Below is a small trained network, with its code and all its weights. Each question gives an input and a class and asks what happens when units are switched off, that is, made to give their printed mean instead of their output.

import numpy as np


def w(rows, s, z=0):
    codes = np.array(rows[::2]) - 128.0
    scale = np.full(codes.shape[1], s)
    scale[-1] = z or s
    return codes * scale


def f(y):
    return np.maximum(y, 0)


def log_softmax(a):
    a = a - a.max(-1, keepdims=True)
    return a - np.log(np.exp(a).sum(-1, keepdims=True))


def net(x, mask):
    res = np.array(x, float).reshape(1, 7) / 4 @ E
    y = f(res @ A[0][:, :-1].T + A[0][:, -1])
    res = res + np.where(mask, y, B[0][:, -1]) @ B[0][:, :-1]
    return log_softmax(res[-1] @ U[:, :-1].T + U[:, -1])


A, B = {}, {}
E = w([
[133,137,133,141,121,128,126,121,126],'x0',
[132,163,108,61,99,173,7,54,213],'x1',
[77,186,165,170,160,222,137,219,206],'x2',
[2,89,66,194,136,52,72,132,171],'x3',
[124,133,123,113,144,120,131,133,130],'x4',
[82,89,204,141,193,178,75,69,51],'x5',
[125,127,131,116,136,121,128,135,131],'x6',
],0.0086)
A[0] = w([
[101,115,172,142,192,174,61,98,84,56],'neuron 0',
[152,149,73,123,72,104,141,160,171,65],'neuron 1',
[138,75,124,106,112,59,146,42,122,132],'neuron 2',
[83,149,132,119,129,186,130,171,154,132],'neuron 3',
[143,70,117,101,101,44,133,67,83,147],'neuron 4',
[39,84,122,170,112,71,82,129,158,88],'neuron 5',
[218,171,157,31,126,194,147,145,86,94],'neuron 6',
[128,148,110,57,121,165,42,48,201,69],'neuron 7',
[82,78,178,162,179,150,160,101,61,69],'neuron 8',
[164,165,75,130,63,83,147,159,208,80],'neuron 9',
[109,115,215,134,176,156,80,85,95,64],'neuron 10',
[39,122,78,157,129,86,68,134,146,64],'neuron 11',
[135,153,109,98,76,131,110,117,184,122],'neuron 12',
[149,73,83,92,94,83,101,67,83,135],'neuron 13',
[124,94,136,191,160,92,191,170,64,4],'neuron 14',
[126,157,147,160,171,202,127,175,181,127],'neuron 15',
[95,161,130,179,167,192,152,155,186,148],'neuron 16',
[62,101,48,176,120,111,104,124,156,90],'neuron 17',
[169,113,77,165,121,90,198,175,149,121],'neuron 18',
[126,151,109,77,105,171,2,73,184,97],'neuron 19',
[78,66,160,150,192,177,70,75,86,64],'neuron 20',
[84,150,183,170,154,175,115,197,184,131],'neuron 21',
[90,104,87,168,164,81,118,139,129,102],'neuron 22',
[83,99,98,148,154,82,105,128,151,153],'neuron 23',
],0.0082,0.0015)
B[0] = w([
[49,163,76,63,73,95,139,113,167,200],'neuron 0',
[71,164,75,74,60,148,136,107,166,180],'neuron 1',
[157,85,106,145,166,104,81,81,163,196],'neuron 2',
[150,108,97,129,187,88,56,79,150,178],'neuron 3',
[164,86,78,152,210,75,45,100,184,209],'neuron 4',
[195,210,198,114,69,211,121,108,49,202],'neuron 5',
[220,186,193,124,93,255,113,103,38,234],'neuron 6',
[90,45,187,205,172,92,207,233,122,237],'neuron 7',
[42,143,127,89,91,108,153,170,182,198],'neuron 8',
[55,194,101,39,71,117,146,91,170,200],'neuron 9',
[74,187,92,54,72,124,169,115,159,200],'neuron 10',
[192,186,198,138,111,205,96,113,37,202],'neuron 11',
[59,126,156,136,135,111,187,172,140,182],'neuron 12',
[173,74,73,147,189,84,83,74,170,205],'neuron 13',
[95,67,159,212,184,99,193,219,132,205],'neuron 14',
[195,110,83,116,171,94,79,93,145,200],'neuron 15',
[179,55,76,144,204,74,52,52,138,197],'neuron 16',
[175,183,186,121,87,169,130,91,74,194],'neuron 17',
[60,164,121,92,107,124,204,177,174,189],'neuron 18',
[82,98,164,202,187,98,213,229,141,244],'neuron 19',
[58,192,89,65,66,127,147,122,171,211],'neuron 20',
[181,61,56,135,203,62,61,58,152,205],'neuron 21',
[189,146,167,134,113,182,141,138,76,174],'neuron 22',
[176,155,161,125,123,199,130,139,80,180],'neuron 23',
],0.0065,0.011)
U = w([
[222,71,20,162,194,67,17,42,152,160],'0',
[237,182,250,127,64,244,119,100,30,117],'1',
[45,84,192,238,158,88,229,248,127,230],'2',
[1,183,53,18,19,117,152,105,171,2],'3',
],0.0084,0.00095)

Each question gives the input, the list of numbers given to net, and the class t.
The units are the neurons (one row each of A and B). Each row of codes is followed by its name. A weight is (code - 128) times the scale printed after its matrix; where a second scale follows, it is the last column's (A, B and U).
mask holds one flag per neuron, in row order. A switched-off neuron (its flag False) gives its mean, the last column of its row in B, instead of its output. The means were averaged over made-up inputs and are rounded, as every weight is.
A unit's drop is (log p(t) with every unit on - log p(t) with that unit switched off) / (log p(t) with every unit on - log p(t) with every unit switched off).
The circuit of an input: a set's keep is (log p(t) with only the set's units on - log p(t) with every unit switched off) / (log p(t) with every unit on - log p(t) with every unit switched off). Starting from the 12 units with the biggest drops (on a tie, the unit counted first), units are removed one at a time, each time the one whose removal leaves the highest keep (on an exact tie, the one counted first), for as long as the keep stays at least 0.8.
units of the circuit, in order: the units of the circuit, biggest drop first
most important unit: the unit with the biggest drop
top k neurons: the k neurons with the biggest drops, biggest first
drop when u is switched off: that unit's drop, to one decimal
input [-7,5,-1,-7,5,8,-6], class 3: most important unit : neuron 0
input [6,6,-4,2,4,-5,6], class 2: units of the circuit, in order : neuron 7; neuron 19
input [-1,7,-3,-6,0,7,-2], class 2: units of the circuit, in order : neuron 7; neuron 19
input [-5,-6,-7,4,-5,7,1], class 0: top 3 neurons : neuron 4; neuron 13; neuron 2
input [-3,2,4,5,-8,-3,-2], class 1: units of the circuit, in order : neuron 5; neuron 11
input [3,-4,-6,-2,8,7,-3], class 3: units of the circuit, in order : neuron 8; neuron 20
input [-2,4,0,6,4,-5,5], class 1: units of the circuit, in order : neuron 11; neuron 5
input [-4,-4,-6,7,-6,7,-1], class 1: top 3 neurons : neuron 5; neuron 11; neuron 22
input [5,-3,7,8,3,5,2], class 1: top 3 neurons : neuron 5; neuron 11; neuron 17
input [-1,-6,6,-5,-4,-7,4], class 3: top 2 neurons : neuron 18; neuron 9
input [-3,-7,7,0,-2,3,1], class 0: top 2 neurons : neuron 21; neuron 16
input [0,-5,5,6,-1,-7,-4], class 3: top 3 neurons : neuron 9; neuron 18; neuron 6
input [-6,8,6,2,-5,-7,-7], class 2: top 3 neurons : neuron 7; neuron 19; neuron 12
input [7,-3,8,6,-1,3,-5], class 0: units of the circuit, in order : neuron 21
input [0,5,8,-8,-4,-8,6], class 0: top 3 neurons : neuron 16; neuron 21; neuron 15
input [7,-7,-1,-5,6,7,-7], class 2: top 2 neurons : neuron 14; neuron 9
input [1,2,8,3,-6,7,-8], class 0: top 3 neurons : neuron 21; neuron 16; neuron 15
input [7,8,6,-4,8,-7,-3], class 2: top 3 neurons : neuron 7; neuron 19; neuron 12
input [0,8,5,2,-6,-6,1], class 2: top 2 neurons : neuron 7; neuron 19
input [7,-5,-2,7,-4,8,-7], class 3: units of the circuit, in order : neuron 20
input [-7,7,-5,-2,-4,-5,3], class 2: drop when neuron 7 is switched off : 0.4
input [0,1,-1,-3,-7,-5,-4], class 3: drop when neuron 5 is switched off : 0.1
input [4,-5,5,-7,4,-5,-5], class 1: drop when neuron 6 is switched off : 1.7
